Below is a small trained network, with its code and all its weights. Each question gives an input and a class and asks what happens when units are switched off, that is, made to give their printed mean instead of their output.

import numpy as np


def w(rows, s, z=0):
    codes = np.array(rows[::2]) - 128.0
    scale = np.full(codes.shape[1], s)
    scale[-1] = z or s
    return codes * scale


def f(y):
    return y / 2 * (1 + np.tanh(0.7978845608 * (y + 0.044715 * y**3)))


def log_softmax(a):
    a = a - a.max(-1, keepdims=True)
    return a - np.log(np.exp(a).sum(-1, keepdims=True))


def net(x, mask):
    res = np.array(x, float).reshape(1, 4) / 4 @ E
    y = f(res @ A[0][:, :-1].T + A[0][:, -1])
    res = res + np.where(mask, y, B[0][:, -1]) @ B[0][:, :-1]
    return log_softmax(res[-1] @ U[:, :-1].T + U[:, -1])


A, B = {}, {}
E = w([
[79,25,53,199,99,172,210,78,97,174],'x0',
[140,91,161,209,230,110,71,89,2,126],'x1',
[34,127,107,90,95,27,165,78,123,155],'x2',
[118,174,158,106,139,117,185,45,77,190],'x3',
],0.0076)
A[0] = w([
[204,151,106,125,97,206,112,195,201,75,161],'neuron 1',
[177,94,116,212,167,125,87,150,88,93,146],'neuron 2',
[180,245,250,78,216,67,75,123,90,119,130],'neuron 3',
[128,141,125,67,55,161,133,195,254,99,252],'neuron 4',
[195,140,107,106,94,180,137,190,185,94,161],'neuron 5',
[183,135,113,114,105,208,143,186,184,92,113],'neuron 6',
[13,121,80,90,69,70,208,54,142,199,238],'neuron 7',
[162,108,169,165,213,135,70,139,106,113,201],'neuron 8',
[138,55,108,223,175,152,98,124,98,95,112],'neuron 9',
[173,140,119,125,101,194,124,188,173,98,130],'neuron 10',
[89,110,99,143,95,148,227,63,96,224,106],'neuron 11',
[121,49,101,229,154,151,130,110,79,140,206],'neuron 12',
[58,120,114,68,85,30,124,143,179,127,91],'neuron 13',
[98,100,93,166,157,176,191,57,75,206,128],'neuron 14',
[137,72,124,185,190,145,77,122,78,100,133],'neuron 15',
[54,129,112,65,63,53,141,131,176,118,91],'neuron 16',
],0.0071,0.0032)
B[0] = w([
[202,95,181,67,104,204,98,165,202,203,224],'neuron 1',
[97,98,107,129,205,138,56,186,90,114,194],'neuron 2',
[244,227,170,40,188,54,50,66,100,92,246],'neuron 3',
[144,150,104,106,43,158,156,211,234,183,253],'neuron 4',
[154,125,160,82,104,178,128,171,198,179,202],'neuron 5',
[173,94,149,120,112,185,120,145,187,165,192],'neuron 6',
[79,159,106,182,42,67,254,75,124,94,254],'neuron 7',
[134,124,107,118,234,102,39,157,81,118,209],'neuron 8',
[61,53,70,145,185,155,88,159,103,120,191],'neuron 9',
[160,107,168,95,107,173,110,152,157,173,188],'neuron 10',
[185,104,177,174,36,164,200,38,112,107,209],'neuron 11',
[30,40,127,182,150,210,122,137,58,116,211],'neuron 12',
[73,171,46,119,153,77,136,189,163,121,181],'neuron 13',
[151,58,231,180,75,195,138,60,64,116,206],'neuron 14',
[103,85,103,139,186,127,80,150,47,122,194],'neuron 15',
[55,190,52,129,108,58,190,188,182,102,187],'neuron 16',
],0.0065,0.0098)
U = w([
[114,90,173,188,59,158,202,2,88,120,67],'0',
[42,203,27,120,86,33,193,166,184,114,44],'1',
[68,47,108,170,221,170,73,181,68,110,128],'2',
[196,128,150,76,95,226,116,212,221,211,248],'3',
[227,230,177,57,211,48,60,89,88,88,167],'4',
],0.0061,0.0016)

Each question gives the input, the list of numbers given to net, and the class t.
The units are the neurons (one row each of A and B). Each row of codes is followed by its name. A weight is (code - 128) times the scale printed after its matrix; where a second scale follows, it is the last column's (A, B and U).
mask holds one flag per neuron, in row order. A switched-off neuron (its flag False) gives its mean, the last column of its row in B, instead of its output. The means were averaged over made-up inputs and are rounded, as every weight is.
A unit's drop is (log p(t) with every unit on - log p(t) with that unit switched off) / (log p(t) with every unit on - log p(t) with every unit switched off).
The circuit of an input: a set's keep is (log p(t) with only the set's units on - log p(t) with every unit switched off) / (log p(t) with every unit on - log p(t) with every unit switched off). Starting from the 12 units with the biggest drops (on a tie, the unit counted first), units are removed one at a time, each time the one whose removal leaves the highest keep (on an exact tie, the one counted first), for as long as the keep stays at least 0.8.
units of the circuit, in order: the units of the circuit, biggest drop first
k most important neurons: the k neurons with the biggest drops, biggest first
drop when u is switched off: that unit's drop, to one decimal
input [-8,-3,7,-7], class 1: units of the circuit, in order	neuron 16
input [-3,-3,0,5], class 1: units of the circuit, in order	neuron 1; neuron 14
input [-7,-3,-8,8], class 4: 2 most important neurons	neuron 3; neuron 12
input [-5,-4,7,-8], class 1: 2 most important neurons	neuron 16; neuron 13
input [-2,0,2,4], class 4: units of the circuit, in order	neuron 4; neuron 12
input [0,-3,0,1], class 1: 2 most important neurons	neuron 1; neuron 14
input [4,-8,-4,6], class 0: 2 most important neurons	neuron 7; neuron 11
input [1,-3,-5,8], class 0: 2 most important neurons	neuron 4; neuron 1
input [-3,4,0,-3], class 4: drop when neuron 3 is switched off	0.3
input [-4,2,6,-7], class 1: drop when neuron 13 is switched off	0.2
input [5,-4,-8,6], class 0: drop when neuron 4 is switched off	0.4
input [5,-8,3,-2], class 1: drop when neuron 3 is switched off	0.0
